Here is a tiny trained network, its code and every weight. The questions are about switching its units off for an input and a class, where a switched-off unit gives its printed mean instead of its output.

import numpy as np


def w(rows, s, z=0):
    codes = np.array(rows[::2]) - 128.0
    scale = np.full(codes.shape[1], s)
    scale[-1] = z or s
    return codes * scale


def f(y):
    return y / 2 * (1 + np.tanh(0.7978845608 * (y + 0.044715 * y**3)))


def log_softmax(a):
    a = a - a.max(-1, keepdims=True)
    return a - np.log(np.exp(a).sum(-1, keepdims=True))


def net(x, mask):
    res = np.array(x, float).reshape(1, 7) / 4 @ E
    y = f(res @ A[0][:, :-1].T + A[0][:, -1])
    res = res + np.where(mask, y, B[0][:, -1]) @ B[0][:, :-1]
    return log_softmax(res[-1] @ U[:, :-1].T + U[:, -1])


A, B = {}, {}
E = w([
[41,67,76,142,152,2,143],'x0',
[140,134,76,164,252,181,152],'x1',
[91,153,130,110,181,143,215],'x2',
[126,217,152,109,179,178,40],'x3',
[127,129,148,164,150,104,105],'x4',
[218,155,206,102,130,47,105],'x5',
[115,130,66,156,51,117,146],'x6',
],0.0081)
A[0] = w([
[130,134,69,121,95,161,179,98],'n0',
[159,117,73,81,150,117,102,52],'n1',
[118,149,154,104,40,70,67,123],'n2',
[2,150,112,125,183,99,111,111],'n3',
[203,133,128,122,105,137,126,57],'n4',
[193,199,145,114,203,203,98,250],'n5',
],0.015,0.0023)
B[0] = w([
[44,147,181,107,113,77,174,180],'n0',
[86,180,171,79,58,190,144,133],'n1',
[192,174,139,127,196,206,79,208],'n2',
[43,79,124,132,61,93,254,199],'n3',
[62,94,26,163,168,89,125,160],'n4',
[251,145,132,117,122,124,13,250],'n5',
],0.009,0.015)
U = w([
[6,104,77,108,104,98,254,2],'0',
[254,167,93,111,142,136,28,254],'1',
],0.0065,0.0016)

Each question gives the input, the list of numbers given to net, and the class t.
The units are the neurons (one row each of A and B). Each row of codes is followed by its name. A weight is (code - 128) times the scale printed after its matrix; where a second scale follows, it is the last column's (A, B and U).
mask holds one flag per neuron, in row order. A switched-off neuron (its flag False) gives its mean, the last column of its row in B, instead of its output. The means were averaged over made-up inputs and are rounded, as every weight is.
A unit's drop is (log p(t) with every unit on - log p(t) with that unit switched off) / (log p(t) with every unit on - log p(t) with every unit switched off).
The circuit of an input: a set's keep is (log p(t) with only the set's units on - log p(t) with every unit switched off) / (log p(t) with every unit on - log p(t) with every unit switched off). Starting from all 6 units, units are removed one at a time, each time the one whose removal leaves the highest keep (on an exact tie, the one counted first), for as long as the keep stays at least 0.8.
circuit, biggest first: the units of the circuit, biggest drop first
k most important neurons: the k neurons with the biggest drops, biggest first
drop when u is switched off: that unit's drop, to one decimal
input [6,-7,-3,6,2,-5,5], class 0: circuit, biggest first	[n3]
input [3,-6,0,2,-2,-3,-4], class 0: 2 most important neurons	[n5, n3]
input [-3,8,-6,-5,-6,-2,3], class 0: 3 most important neurons	[n5, n0, n2]
input [0,-3,-2,2,-5,-8,-8], class 0: 3 most important neurons	[n2, n5, n3]
input [7,-8,3,-6,-3,3,8], class 1: 2 most important neurons	[n2, n3]
input [4,-3,-5,6,-8,-4,6], class 0: 3 most important neurons	[n5, n3, n0]
input [1,4,2,-2,-4,-4,-8], class 0: 2 most important neurons	[n3, n2]
input [-3,6,1,-3,4,-6,1], class 0: drop when n2 is switched off	0.5
input [7,4,-2,3,-7,-2,-4], class 0: drop when n0 is switched off	0.0
input [3,6,-2,4,-3,-6,1], class 0: drop when n3 is switched off	0.1
input [-4,1,3,-7,6,2,5], class 0: drop when n2 is switched off	0.1
